Here is a tiny trained network, its code and every weight. The questions are about switching its units off for an input and a class, where a switched-off unit gives its printed mean instead of its output.

import numpy as np


def w(rows, s, z=0):
    codes = np.array(rows[::2]) - 128.0
    scale = np.full(codes.shape[1], s)
    scale[-1] = z or s
    return codes * scale


def f(y):
    return np.maximum(y, 0)


def log_softmax(a):
    a = a - a.max(-1, keepdims=True)
    return a - np.log(np.exp(a).sum(-1, keepdims=True))


def net(x, mask):
    res = np.array(x, float).reshape(1, 5) / 4 @ E
    y = f(res @ A[0][:, :-1].T + A[0][:, -1])
    res = res + np.where(mask, y, B[0][:, -1]) @ B[0][:, :-1]
    return log_softmax(res[-1] @ U[:, :-1].T + U[:, -1])


A, B = {}, {}
E = w([
[225,217,159],'x0',
[60,218,2],'x1',
[128,128,128],'x2',
[129,128,128],'x3',
[45,182,219],'x4',
],0.013)
A[0] = w([
[98,57,62,158],'N1',
[69,137,136,34],'N2',
[99,193,89,152],'N3',
[100,73,164,182],'N4',
[173,99,195,182],'N5',
[173,133,86,85],'N6',
[177,50,98,156],'N7',
[88,76,156,116],'N8',
[163,193,146,154],'N9',
[159,50,59,225],'N10',
[176,112,183,141],'N11',
[111,185,84,179],'N12',
[230,89,164,133],'N13',
[183,147,85,91],'N14',
[145,104,62,66],'N15',
[195,80,58,226],'N16',
[52,82,112,110],'N17',
[66,98,111,94],'N18',
[158,5,159,163],'N19',
[156,83,192,249],'N20',
[133,128,123,2],'N21',
[90,175,153,199],'N22',
[102,82,153,82],'N23',
],0.018,0.0095)
B[0] = w([
[12,161,52,208],'N1',
[151,76,95,162],'N2',
[127,106,28,221],'N3',
[55,112,231,204],'N4',
[172,89,239,227],'N5',
[209,170,42,169],'N6',
[67,226,144,206],'N7',
[46,110,137,186],'N8',
[182,47,39,195],'N9',
[47,227,77,230],'N10',
[185,73,174,202],'N11',
[127,105,36,220],'N12',
[199,206,187,229],'N13',
[198,133,39,178],'N14',
[113,193,51,172],'N15',
[153,228,41,235],'N16',
[89,28,142,199],'N17',
[99,36,141,180],'N18',
[63,201,215,250],'N19',
[154,197,251,245],'N20',
[142,184,235,128],'N21',
[143,89,120,208],'N22',
[124,84,160,169],'N23',
],0.013,0.02)
U = w([
[18,214,153,76],'0',
[16,146,49,2],'1',
[251,224,135,54],'2',
[210,167,40,25],'3',
[47,61,203,96],'4',
[60,2,72,107],'5',
[223,29,189,136],'6',
[162,38,51,245],'7',
],0.011,0.01)

Each question gives the input, the list of numbers given to net, and the class t.
The units are the neurons (one row each of A and B). Each row of codes is followed by its name. A weight is (code - 128) times the scale printed after its matrix; where a second scale follows, it is the last column's (A, B and U).
mask holds one flag per neuron, in row order. A switched-off neuron (its flag False) gives its mean, the last column of its row in B, instead of its output. The means were averaged over made-up inputs and are rounded, as every weight is.
A unit's drop is (log p(t) with every unit on - log p(t) with that unit switched off) / (log p(t) with every unit on - log p(t) with every unit switched off).
most important unit: the unit with the biggest drop
top k neurons: the k neurons with the biggest drops, biggest first
drop of u: that unit's drop, to one decimal
input [4,-4,6,0,0], class 2: most important unit => N13
input [-8,5,7,4,1], class 5: top 2 neurons => N17, N18
input [6,-2,7,3,1], class 6: top 2 neurons => N16, N10
input [1,3,6,-7,-6], class 3: top 2 neurons => N6, N14
input [0,4,-7,-3,-5], class 1: top 3 neurons => N1, N10, N13
input [0,-6,-8,6,2], class 4: top 2 neurons => N19, N4
input [5,-7,-5,-2,1], class 6: top 3 neurons => N5, N11, N16
input [8,-8,5,0,3], class 6: top 2 neurons => N5, N11
input [3,-6,-3,-7,0], class 2: top 3 neurons => N13, N17, N20
input [5,-2,-3,-3,1], class 6: top 2 neurons => N16, N10
input [6,3,-2,0,0], class 3: drop of N4 => 0.1
input [-1,-8,-3,3,4], class 4: drop of N19 => 0.2
input [7,4,-1,-4,1], class 7: drop of N10 => 0.1
input [-6,6,-7,-3,-1], class 1: most important unit => N1
